Here is a tiny trained network, its code and every weight. The questions are about switching its units off for an input and a class, where a switched-off unit gives its printed mean instead of its output.

import numpy as np


def w(rows, s, z=0):
    codes = np.array(rows[::2]) - 128.0
    scale = np.full(codes.shape[1], s)
    scale[-1] = z or s
    return codes * scale


def norm(h):
    return h / np.sqrt((h * h).mean(-1, keepdims=True) + 1e-5)


def f(y):
    return np.maximum(y, 0)


def log_softmax(a):
    a = a - a.max(-1, keepdims=True)
    return a - np.log(np.exp(a).sum(-1, keepdims=True))


def net(x, mask):
    res = np.array(x, float).reshape(1, 7) / 4 @ E
    u = 0
    for l in range(3):
        y = f(norm(res) @ A[l][:, :-1].T + A[l][:, -1])
        res = res + np.where(mask[u : u + 16], y, B[l][:, -1]) @ B[l][:, :-1]
        u += 16
    return log_softmax(norm(res)[-1] @ U[:, :-1].T + U[:, -1])


A, B = {}, {}
E = w([
[255,89,161,142,167,174,52],'x0',
[195,181,170,112,5,150,164],'x1',
[130,129,126,131,127,132,129],'x2',
[152,189,198,108,201,132,203],'x3',
[111,21,191,207,108,138,207],'x4',
[125,128,128,127,128,127,129],'x5',
[110,197,169,244,119,104,77],'x6',
],0.004)
A[0] = w([
[102,110,112,146,209,128,112,48],'0.n0',
[121,16,178,196,120,124,214,5],'0.n1',
[143,178,84,74,159,122,91,55],'0.n2',
[134,154,171,122,180,120,214,74],'0.n3',
[144,160,172,132,217,135,178,51],'0.n4',
[242,56,164,136,163,156,88,50],'0.n5',
[130,93,105,72,148,131,162,39],'0.n6',
[196,144,176,106,21,148,184,31],'0.n7',
[72,62,114,139,244,129,117,52],'0.n8',
[106,165,154,249,156,132,120,98],'0.n9',
[159,154,165,95,173,126,188,48],'0.n10',
[13,136,121,110,91,118,207,55],'0.n11',
[130,170,107,105,151,122,122,88],'0.n12',
[148,36,105,45,150,146,193,74],'0.n13',
[135,162,109,105,118,110,101,64],'0.n14',
[100,27,66,142,42,125,74,50],'0.n15',
],0.011,0.0033)
B[0] = w([
[124,138,74,138,77,107,155,188],'0.n0',
[66,171,131,79,150,249,183,240],'0.n1',
[86,144,131,85,140,196,162,199],'0.n2',
[144,83,107,156,146,162,39,206],'0.n3',
[158,87,98,174,136,153,43,195],'0.n4',
[101,126,139,147,234,46,173,240],'0.n5',
[135,150,175,108,87,104,118,173],'0.n6',
[116,114,48,155,41,96,174,253],'0.n7',
[139,129,56,164,48,109,197,236],'0.n8',
[136,118,217,59,71,92,107,218],'0.n9',
[166,89,111,160,143,163,68,188],'0.n10',
[128,115,135,146,234,43,165,252],'0.n11',
[107,125,129,98,143,166,142,169],'0.n12',
[127,160,228,96,67,90,89,235],'0.n13',
[99,126,128,103,138,166,137,164],'0.n14',
[181,60,119,187,152,184,25,219],'0.n15',
],0.02,0.0065)
A[1] = w([
[105,145,130,128,116,117,137,100],'1.n0',
[106,149,123,122,247,45,159,56],'1.n1',
[173,144,38,151,52,99,196,55],'1.n2',
[187,190,218,73,74,83,109,51],'1.n3',
[125,151,206,86,59,85,99,55],'1.n4',
[159,152,127,126,165,107,141,107],'1.n5',
[115,134,101,96,152,164,142,68],'1.n6',
[142,167,113,119,139,119,116,132],'1.n7',
[114,142,69,123,50,100,157,44],'1.n8',
[118,154,162,115,101,97,112,87],'1.n9',
[147,232,73,65,151,149,110,102],'1.n10',
[147,137,79,178,71,118,183,38],'1.n11',
[154,158,138,147,224,55,163,78],'1.n12',
[116,209,125,83,155,212,164,3],'1.n13',
[137,128,124,115,122,136,132,108],'1.n14',
[132,149,118,111,139,153,141,54],'1.n15',
],0.011,0.0026)
B[1] = w([
[153,109,125,133,141,131,116,151],'1.n0',
[114,153,145,175,229,37,132,245],'1.n1',
[132,145,40,109,34,88,179,254],'1.n2',
[134,141,211,17,83,88,67,198],'1.n3',
[156,188,234,88,79,82,87,209],'1.n4',
[103,101,134,166,151,124,143,149],'1.n5',
[98,144,147,87,154,141,139,165],'1.n6',
[100,92,139,170,106,142,140,131],'1.n7',
[153,151,45,139,100,85,158,222],'1.n8',
[144,138,182,113,106,117,109,163],'1.n9',
[105,10,220,214,85,210,204,156],'1.n10',
[186,199,51,115,72,104,177,216],'1.n11',
[81,105,132,151,213,58,153,217],'1.n12',
[92,162,154,121,149,249,151,187],'1.n13',
[117,121,139,132,132,126,123,133],'1.n14',
[113,153,134,114,144,157,125,141],'1.n15',
],0.016,0.0068)
A[2] = w([
[161,163,111,118,155,131,104,14],'2.n0',
[163,111,126,81,160,151,141,82],'2.n1',
[151,123,95,60,169,154,127,34],'2.n2',
[82,170,124,103,138,220,139,8],'2.n3',
[127,184,145,142,128,192,153,104],'2.n4',
[149,159,143,113,148,144,114,39],'2.n5',
[205,122,79,180,147,189,1,11],'2.n6',
[175,172,83,106,140,177,108,95],'2.n7',
[121,174,96,83,175,137,127,7],'2.n8',
[209,154,119,160,192,192,127,79],'2.n9',
[99,138,143,86,160,241,182,6],'2.n10',
[107,137,103,107,168,140,122,72],'2.n11',
[138,151,121,111,138,141,129,46],'2.n12',
[167,157,93,142,152,147,71,75],'2.n13',
[151,128,101,61,157,135,130,5],'2.n14',
[153,167,146,101,155,149,151,10],'2.n15',
],0.011,0.0016)
B[2] = w([
[104,102,117,133,139,135,140,132],'2.n0',
[97,153,92,116,116,123,124,144],'2.n1',
[95,164,105,97,129,108,104,143],'2.n2',
[147,180,131,73,165,195,194,219],'2.n3',
[109,182,95,112,149,160,136,191],'2.n4',
[135,111,122,134,87,126,144,146],'2.n5',
[182,141,35,132,220,199,5,248],'2.n6',
[63,80,175,129,131,84,115,170],'2.n7',
[111,133,147,149,136,124,111,155],'2.n8',
[77,89,113,103,57,70,73,180],'2.n9',
[78,141,129,66,144,210,212,252],'2.n10',
[124,139,139,133,152,104,129,170],'2.n11',
[94,122,120,115,120,128,126,132],'2.n12',
[188,74,138,113,143,141,124,167],'2.n13',
[103,97,154,136,121,123,138,130],'2.n14',
[108,138,103,149,101,154,120,153],'2.n15',
],0.016,0.004)
U = w([
[150,136,35,148,36,85,195,97],'0',
[95,113,166,174,244,46,166,89],'1',
[74,146,157,95,149,254,199,89],'2',
[185,67,86,165,154,194,13,85],'3',
[124,137,131,110,136,121,128,254],'4',
[150,157,234,68,71,89,79,73],'5',
[131,148,121,117,134,128,132,219],'6',
],0.0086,0.0066)

Each question gives the input, the list of numbers given to net, and the class t.
The units are the neurons (one row each of A and B). Each row of codes is followed by its name. A weight is (code - 128) times the scale printed after its matrix; where a second scale follows, it is the last column's (A, B and U).
mask holds one flag per neuron, layer by layer. A switched-off neuron (its flag False) gives its mean, the last column of its row in B, instead of its output. The means were averaged over made-up inputs and are rounded, as every weight is.
A unit's drop is (log p(t) with every unit on - log p(t) with that unit switched off) / (log p(t) with every unit on - log p(t) with every unit switched off).
The circuit of an input: a set's keep is (log p(t) with only the set's units on - log p(t) with every unit switched off) / (log p(t) with every unit on - log p(t) with every unit switched off). Starting from the 12 units with the biggest drops (on a tie, the unit counted first), units are removed one at a time, each time the one whose removal leaves the highest keep (on an exact tie, the one counted first), for as long as the keep stays at least 0.8.
units of the circuit, in order: the units of the circuit, biggest drop first
unit that matters most: the unit with the biggest drop
top k neurons: the k neurons with the biggest drops, biggest first
k most important neurons of layer l: the k neurons of layer l with the biggest drops, biggest first
input [-3,-2,-2,-4,-4,2,-7], class 5: unit that matters most : 0.n13
input [-8,-1,4,2,-7,6,-8], class 1: top 2 neurons : [0.n11 0.n1]
input [-7,-1,6,-3,8,-4,3], class 2: top 2 neurons : [0.n1 0.n5]
input [8,5,2,2,-8,-3,-6], class 1: top 3 neurons : [0.n5 0.n1 1.n1]
input [-8,7,-5,-6,-7,-2,1], class 1: top 2 neurons : [0.n11 0.n8]
input [1,2,3,7,7,8,8], class 5: top 3 neurons : [0.n9 0.n15 0.n2]
input [5,-1,4,-1,-6,2,1], class 2: top 3 neurons : [0.n2 0.n11 1.n13]
input [-1,4,-7,8,6,-1,7], class 3: top 3 neurons : [0.n3 0.n4 0.n13]
input [6,4,-6,4,-2,-6,-6], class 1: top 3 neurons : [0.n5 0.n9 0.n8]
input [0,-3,6,7,-6,0,-3], class 3: 3 most important neurons of layer 0 : [0.n4 0.n10 0.n1]
input [6,-1,2,8,-3,5,-1], class 3: 3 most important neurons of layer 0 : [0.n4 0.n10 0.n11]
input [6,-5,-7,8,8,-7,-8], class 2: top 2 neurons : [0.n1 0.n11]
input [-4,-6,-4,0,-6,-5,-8], class 5: 3 most important neurons of layer 0 : [0.n13 0.n1 0.n7]
input [8,7,5,8,-4,-1,-7], class 1: units of the circuit, in order : [0.n5]
input [-8,-1,-1,1,-6,2,-7], class 1: top 3 neurons : [0.n11 0.n9 0.n1]
input [-6,-7,-2,3,3,-2,-4], class 0: top 3 neurons : [0.n8 0.n5 0.n0]
input [-1,6,0,8,-1,1,3], class 3: units of the circuit, in order : [0.n3 0.n10]
input [2,-1,6,-7,4,7,7], class 3: 3 most important neurons of layer 0 : [0.n15 0.n13 0.n6]
input [7,0,1,4,-8,1,-2], class 2: 2 most important neurons of layer 1 : [1.n13 1.n10]
input [3,-3,4,7,6,5,-3], class 3: units of the circuit, in order : [0.n4]
input [4,-8,-4,6,-5,7,7], class 0: 2 most important neurons of layer 0 : [0.n8 0.n13]
input [-1,-4,0,2,3,2,7], class 5: 2 most important neurons of layer 0 : [0.n9 0.n7]
